Below are the code and all the weights of a small trained network. Each question names an input and a class and asks about switching units off, where a switched-off unit gives its printed mean instead of its output.

import numpy as np


def w(rows, s, z=0):
    codes = np.array(rows[::2]) - 128.0
    scale = np.full(codes.shape[1], s)
    scale[-1] = z or s
    return codes * scale


def f(y):
    return y / 2 * (1 + np.tanh(0.7978845608 * (y + 0.044715 * y**3)))


def log_softmax(a):
    a = a - a.max(-1, keepdims=True)
    return a - np.log(np.exp(a).sum(-1, keepdims=True))


def net(x, mask):
    res = np.array(x, float).reshape(1, 7) / 4 @ E
    y = f(res @ A[0][:, :-1].T + A[0][:, -1])
    res = res + np.where(mask, y, B[0][:, -1]) @ B[0][:, :-1]
    return log_softmax(res[-1] @ U[:, :-1].T + U[:, -1])


A, B = {}, {}
E = w([
[192,79,108,31,182,105],'x0',
[121,132,145,131,140,124],'x1',
[127,131,130,125,128,128],'x2',
[177,58,194,97,60,142],'x3',
[136,109,133,107,174,249],'x4',
[121,102,122,151,138,125],'x5',
[125,123,130,131,131,126],'x6',
],0.014)
A[0] = w([
[95,184,53,132,189,134,254],'neuron 1',
[134,140,95,79,161,6,206],'neuron 2',
[121,153,176,163,158,186,131],'neuron 3',
[173,137,120,147,123,122,118],'neuron 4',
[118,182,45,144,164,66,201],'neuron 5',
[150,143,112,123,164,219,114],'neuron 6',
[96,168,93,130,149,150,164],'neuron 7',
[74,155,144,197,60,139,234],'neuron 8',
[123,57,203,102,55,139,184],'neuron 9',
[99,138,136,170,105,239,121],'neuron 10',
[123,152,123,143,109,130,104],'neuron 11',
[123,154,159,175,103,236,170],'neuron 12',
[162,110,172,124,117,190,65],'neuron 13',
[135,140,90,116,156,151,90],'neuron 14',
[103,151,143,185,95,230,122],'neuron 15',
[102,180,156,217,25,104,192],'neuron 16',
[150,99,162,101,66,13,119],'neuron 17',
[165,97,106,65,204,178,61],'neuron 18',
],0.016,0.0071)
B[0] = w([
[29,164,166,188,253,112,224],'neuron 1',
[149,82,195,241,53,113,222],'neuron 2',
[139,136,106,164,143,184,172],'neuron 3',
[145,124,137,129,133,115,130],'neuron 4',
[54,73,175,163,7,115,215],'neuron 5',
[98,84,100,96,189,177,186],'neuron 6',
[65,99,53,151,103,125,175],'neuron 7',
[69,235,119,65,119,81,235],'neuron 8',
[236,144,112,49,99,143,225],'neuron 9',
[165,124,108,188,110,221,201],'neuron 10',
[101,121,92,108,105,119,142],'neuron 11',
[143,170,142,164,126,243,209],'neuron 12',
[107,73,137,49,38,194,167],'neuron 13',
[141,114,154,127,188,155,150],'neuron 14',
[161,139,108,203,118,212,205],'neuron 15',
[95,251,158,7,142,66,251],'neuron 16',
[232,151,67,190,202,56,224],'neuron 17',
[102,15,163,41,171,78,193],'neuron 18',
],0.028,0.022)
U = w([
[65,207,128,142,71,71,180],'0',
[195,214,94,74,78,81,68],'1',
[145,100,213,189,55,104,253],'2',
[245,95,77,152,117,67,137],'3',
[78,174,82,181,140,186,93],'4',
[198,173,107,127,47,203,172],'5',
[86,64,132,118,188,132,10],'6',
[173,70,124,39,103,149,51],'7',
],0.011,0.002)

Each question gives the input, the list of numbers given to net, and the class t.
The units are the neurons (one row each of A and B). Each row of codes is followed by its name. A weight is (code - 128) times the scale printed after its matrix; where a second scale follows, it is the last column's (A, B and U).
mask holds one flag per neuron, in row order. A switched-off neuron (its flag False) gives its mean, the last column of its row in B, instead of its output. The means were averaged over made-up inputs and are rounded, as every weight is.
A unit's drop is (log p(t) with every unit on - log p(t) with that unit switched off) / (log p(t) with every unit on - log p(t) with every unit switched off).
The circuit of an input: a set's keep is (log p(t) with only the set's units on - log p(t) with every unit switched off) / (log p(t) with every unit on - log p(t) with every unit switched off). Starting from the 12 units with the biggest drops (on a tie, the unit counted first), units are removed one at a time, each time the one whose removal leaves the highest keep (on an exact tie, the one counted first), for as long as the keep stays at least 0.8.
circuit, biggest first: the units of the circuit, biggest drop first
most important unit: the unit with the biggest drop
k most important neurons: the k neurons with the biggest drops, biggest first
drop of u: that unit's drop, to one decimal
input [7,-2,-6,-2,-1,2,6], class 2: most important unit : neuron 2
input [7,8,-1,6,0,-2,-6], class 3: circuit, biggest first : [neuron 17; neuron 16]
input [3,5,1,1,7,-7,-7], class 7: 2 most important neurons : [neuron 1; neuron 13]
input [-8,0,4,1,-2,8,6], class 1: 4 most important neurons : [neuron 16; neuron 1; neuron 5; neuron 2]
input [1,-3,3,2,8,4,0], class 7: 2 most important neurons : [neuron 18; neuron 6]
input [-7,1,1,4,1,2,-6], class 5: 2 most important neurons : [neuron 12; neuron 15]
input [-6,5,0,1,-1,-7,-6], class 1: 3 most important neurons : [neuron 16; neuron 1; neuron 5]
input [5,-8,-2,-1,-8,-8,3], class 2: 2 most important neurons : [neuron 2; neuron 5]
input [0,6,0,2,-6,-2,0], class 1: drop of neuron 16 : 0.6
input [5,-4,-5,0,8,0,-3], class 6: drop of neuron 9 : 0.3
input [7,3,-2,-1,0,3,-6], class 2: drop of neuron 2 : 1.1
input [6,-2,2,1,-7,-1,-6], class 3: 2 most important neurons : [neuron 17; neuron 1]
